Below are the code and all the weights of a small trained network. Each question names an input and a target symbol and asks about switching units off, where a switched-off unit gives its printed mean instead of its output.

import numpy as np


def w(rows, s, z=0):
    codes = np.array(rows[::2]) - 128.0
    scale = np.full(codes.shape[1], s)
    scale[-1] = z or s
    return codes * scale


def norm(h):
    return h / np.sqrt((h * h).mean(-1, keepdims=True) + 1e-5)


def f(y):
    return np.maximum(y, 0)


def softmax(a):
    e = np.exp(a - a.max(-1, keepdims=True))
    return e / e.sum(-1, keepdims=True)


def log_softmax(a):
    a = a - a.max(-1, keepdims=True)
    return a - np.log(np.exp(a).sum(-1, keepdims=True))


def net(x, mask):
    ids = ['αβζθλμξστφψω'.index(c) for c in x.split()]
    T = len(ids)
    res = E[ids] + P[:T]
    u = 0
    for l in range(3):
        r = norm(res)
        for j in range(2):
            rows = slice(2 * j, 2 * j + 2)
            q, k, v = (r @ M[l][rows].T for M in (Q, K, V))
            z = softmax(np.where(np.tri(T) > 0, q @ k.T / 2**0.5, -1e9)) @ v
            o = O[l][rows]
            res = res + np.where(mask[u + j], z, o[:, -1]) @ o[:, :-1]
        u += 2
        y = f(norm(res) @ A[l][:, :-1].T + A[l][:, -1])
        res = res + np.where(mask[u : u + 4], y, B[l][:, -1]) @ B[l][:, :-1]
        u += 4
    return log_softmax(norm(res)[-1] @ U[:, :-1].T + U[:, -1])


Q, K, V, O, A, B = {}, {}, {}, {}, {}, {}
E = w([
[155,132,124,100,160,184,131,84],'α',
[161,115,172,130,127,137,150,144],'β',
[159,72,144,157,105,52,159,181],'ζ',
[176,157,138,57,163,135,155,99],'θ',
[175,149,182,80,158,197,148,82],'λ',
[192,101,104,99,182,90,72,120],'μ',
[142,48,135,205,119,101,146,103],'ξ',
[153,77,99,85,181,27,250,65],'σ',
[129,121,101,216,120,74,179,65],'τ',
[154,174,226,191,101,204,147,101],'φ',
[181,152,234,154,73,160,67,204],'ψ',
[139,215,128,136,110,135,97,137],'ω',
],0.021)
P = w([
[91,136,118,90,35,105,174,141],'0',
[222,154,136,102,199,116,202,121],'1',
[156,153,210,110,181,60,114,65],'2',
[20,127,122,112,152,101,107,182],'3',
[179,145,122,140,254,107,182,181],'4',
[79,145,191,139,210,49,64,105],'5',
[90,117,103,149,107,133,96,153],'6',
[224,114,101,183,146,132,171,162],'7',
[147,135,158,167,118,59,67,70],'8',
],0.02)
Q[0] = w([
[171,88,206,152,190,136,158,126],'0.h1',
[228,85,101,141,74,162,133,102],'0.h1',
[131,153,166,178,161,86,72,80],'0.h2',
[253,130,92,165,105,145,157,121],'0.h2',
],0.028)
K[0] = w([
[162,131,167,175,128,247,117,145],'0.h1',
[196,83,105,132,50,181,125,78],'0.h1',
[166,167,80,237,110,145,52,144],'0.h2',
[212,92,112,81,5,133,131,52],'0.h2',
],0.022)
V[0] = w([
[125,170,99,138,119,99,118,134],'0.h1',
[124,148,146,156,132,160,132,146],'0.h1',
[134,6,162,115,136,156,141,101],'0.h2',
[171,100,110,52,120,107,72,148],'0.h2',
],0.025)
O[0] = w([
[192,86,91,149,90,157,100,104,9],'0.h1',
[141,97,161,140,109,164,171,122,253],'0.h1',
[10,171,147,136,238,77,116,179,127],'0.h2',
[123,25,121,58,173,157,84,170,44],'0.h2',
],0.011,0.0056)
A[0] = w([
[38,110,40,133,119,141,164,77,62],'0.n1',
[3,121,4,89,78,214,81,111,1],'0.n2',
[109,104,76,129,95,124,112,171,105],'0.n3',
[192,116,158,167,172,93,133,96,204],'0.n4',
],0.025,0.0038)
B[0] = w([
[159,50,162,103,95,128,123,139,149],'0.n1',
[166,251,171,186,142,114,132,105,135],'0.n2',
[105,140,90,108,141,114,95,141,141],'0.n3',
[157,154,147,148,193,132,105,131,251],'0.n4',
],0.027,0.016)
Q[1] = w([
[101,137,153,100,117,103,90,79],'1.h1',
[140,141,167,125,86,108,101,112],'1.h1',
[112,66,97,112,152,161,207,86],'1.h2',
[183,157,71,147,150,157,211,251],'1.h2',
],0.022)
K[1] = w([
[146,102,136,126,138,168,127,142],'1.h1',
[116,123,103,141,162,144,117,103],'1.h1',
[141,70,131,44,151,122,183,30],'1.h2',
[185,215,77,42,77,69,250,194],'1.h2',
],0.019)
V[1] = w([
[161,142,111,72,74,77,176,179],'1.h1',
[100,126,152,62,71,70,81,8],'1.h1',
[140,140,143,138,124,144,76,189],'1.h2',
[81,91,120,175,155,207,72,40],'1.h2',
],0.014)
O[1] = w([
[204,203,57,117,20,113,120,217,117],'1.h1',
[229,190,197,28,121,122,111,255,66],'1.h1',
[108,92,177,149,207,173,110,71,187],'1.h2',
[145,173,250,68,148,80,145,194,2],'1.h2',
],0.0063,0.0064)
A[1] = w([
[42,138,142,160,31,246,98,150,252],'1.n1',
[49,187,134,2,103,224,142,69,5],'1.n2',
[154,143,158,97,121,127,97,64,222],'1.n3',
[84,125,193,167,48,145,20,129,155],'1.n4',
],0.029,0.0038)
B[1] = w([
[18,209,27,91,121,199,157,40,198],'1.n1',
[52,166,246,156,66,1,123,41,176],'1.n2',
[182,99,127,152,195,71,92,135,245],'1.n3',
[154,45,182,229,48,124,119,191,197],'1.n4',
],0.02,0.011)
Q[2] = w([
[90,119,109,117,104,94,55,140],'2.h1',
[179,135,81,153,166,214,223,242],'2.h1',
[153,160,103,131,173,175,195,254],'2.h2',
[194,162,74,171,111,180,135,176],'2.h2',
],0.022)
K[2] = w([
[87,91,72,123,184,39,73,103],'2.h1',
[182,208,131,1,36,79,212,212],'2.h1',
[153,192,140,46,41,112,181,231],'2.h2',
[130,218,131,75,56,151,25,156],'2.h2',
],0.02)
V[2] = w([
[143,54,147,132,153,65,164,5],'2.h1',
[118,139,233,79,125,230,169,106],'2.h1',
[135,196,200,157,88,193,8,170],'2.h2',
[156,197,92,105,164,111,124,104],'2.h2',
],0.025)
O[2] = w([
[153,164,68,19,120,103,214,163,243],'2.h1',
[135,118,184,181,143,155,246,209,8],'2.h1',
[37,71,63,195,119,160,249,43,117],'2.h2',
[167,155,118,124,68,207,129,145,172],'2.h2',
],0.013,0.011)
A[2] = w([
[18,79,93,106,83,136,93,152,2],'2.n1',
[56,76,188,127,55,121,119,153,114],'2.n2',
[140,113,136,110,183,150,109,136,157],'2.n3',
[92,3,143,54,111,116,122,151,179],'2.n4',
],0.043,0.0047)
B[2] = w([
[191,163,160,84,157,103,164,242,188],'2.n1',
[91,67,75,253,86,91,89,119,189],'2.n2',
[96,105,111,120,91,134,142,157,249],'2.n3',
[119,112,221,69,181,219,105,55,185],'2.n4',
],0.032,0.019)
U = w([
[91,152,70,158,127,196,179,78,170],'α',
[157,158,77,192,75,147,99,214,73],'β',
[109,141,47,137,142,146,44,109,112],'ζ',
[149,108,32,92,74,160,144,93,234],'θ',
[153,143,92,73,113,124,223,174,224],'λ',
[140,116,180,61,119,151,151,66,255],'μ',
[48,161,130,130,135,41,143,92,200],'ξ',
[189,132,189,60,120,21,90,180,63],'σ',
[197,217,79,99,160,62,129,55,6],'τ',
[203,196,209,180,148,111,177,115,50],'φ',
[145,17,142,179,151,116,117,157,33],'ψ',
[255,60,117,108,64,54,155,94,102],'ω',
],0.011,0.0032)

Each question gives the input, a string of symbols that net reads in full, and the target symbol t.
The units are the heads (2 rows each of Q, K, V and O) and the neurons (one row each of A and B). Each row of codes is followed by its name. A weight is (code - 128) times the scale printed after its matrix; where a second scale follows, it is the last column's (O, A, B and U).
mask holds one flag per unit, layer by layer, with each layer's heads first. A switched-off unit (its flag False) gives its mean, the last column of its rows in O or B, instead of its output. The means were averaged over made-up inputs and are rounded, as every weight is.
A unit's drop is (log p(t) with every unit on - log p(t) with that unit switched off) / (log p(t) with every unit on - log p(t) with every unit switched off).
The circuit of an input: a set's keep is (log p(t) with only the set's units on - log p(t) with every unit switched off) / (log p(t) with every unit on - log p(t) with every unit switched off). Starting from the 12 units with the biggest drops (on a tie, the unit counted first), units are removed one at a time, each time the one whose removal leaves the highest keep (on an exact tie, the one counted first), for as long as the keep stays at least 0.8.
circuit, biggest first: the units of the circuit, biggest drop first
most important unit: the unit with the biggest drop
k most important neurons of layer l: the k neurons of layer l with the biggest drops, biggest first
heads that matter: for each layer, one digit per head in row order, 1 if its drop is at least 0.15 and else 0, layers parted by /
input λ ξ ζ, target ξ: circuit, biggest first -> 0.h2
input ζ α τ α ψ μ ψ β, target ζ: circuit, biggest first -> 0.n4, 1.h1, 2.h1
input μ β μ ξ α μ ψ φ, target μ: circuit, biggest first -> 0.h2, 2.n4
input σ ζ ζ φ λ σ, target φ: heads that matter -> 01 / 00 / 10
input μ λ λ, target μ: circuit, biggest first -> 0.h2, 2.n4
input ξ σ α φ λ σ θ, target τ: heads that matter -> 10 / 00 / 00
input μ λ λ λ λ σ λ ψ, target μ: heads that matter -> 01 / 00 / 00
input ξ β φ α ψ, target ξ: circuit, biggest first -> 0.n1, 2.h2, 1.n4
input β σ ξ λ, target ξ: circuit, biggest first -> 1.n2, 0.n4
input σ τ ξ λ ζ φ ξ α, target σ: heads that matter -> 00 / 10 / 01
input ζ β ψ λ α, target ζ: circuit, biggest first -> 1.h1, 0.n4, 2.h1
input β ξ θ, target ξ: heads that matter -> 01 / 10 / 00
input ω φ λ ψ φ ζ ζ θ, target ω: 2 most important neurons of layer 1 -> 1.n3, 1.n1
input ζ λ μ ω β φ, target ω: most important unit -> 0.h2
input β ξ ξ φ φ ξ, target φ: heads that matter -> 01 / 00 / 00
input ξ ξ λ θ τ α, target τ: circuit, biggest first -> 0.h2, 2.h1, 1.n3
input σ ξ ξ, target σ: heads that matter -> 00 / 01 / 01
input ξ ζ λ, target ξ: 3 most important neurons of layer 2 -> 2.n1, 2.n4, 2.n3
input ψ σ σ λ ξ ξ μ ω, target ψ: heads that matter -> 01 / 10 / 10
input τ α λ α, target φ: heads that matter -> 00 / 00 / 00
input σ ξ σ λ λ, target σ: circuit, biggest first -> 2.h2
input α λ φ ζ σ ω φ, target α: heads that matter -> 01 / 00 / 00
input λ β ξ σ ξ λ, target σ: 3 most important neurons of layer 1 -> 1.n2, 1.n4, 1.n1
input λ ω λ τ φ λ μ, target ζ: 2 most important neurons of layer 2 -> 2.n1, 2.n2
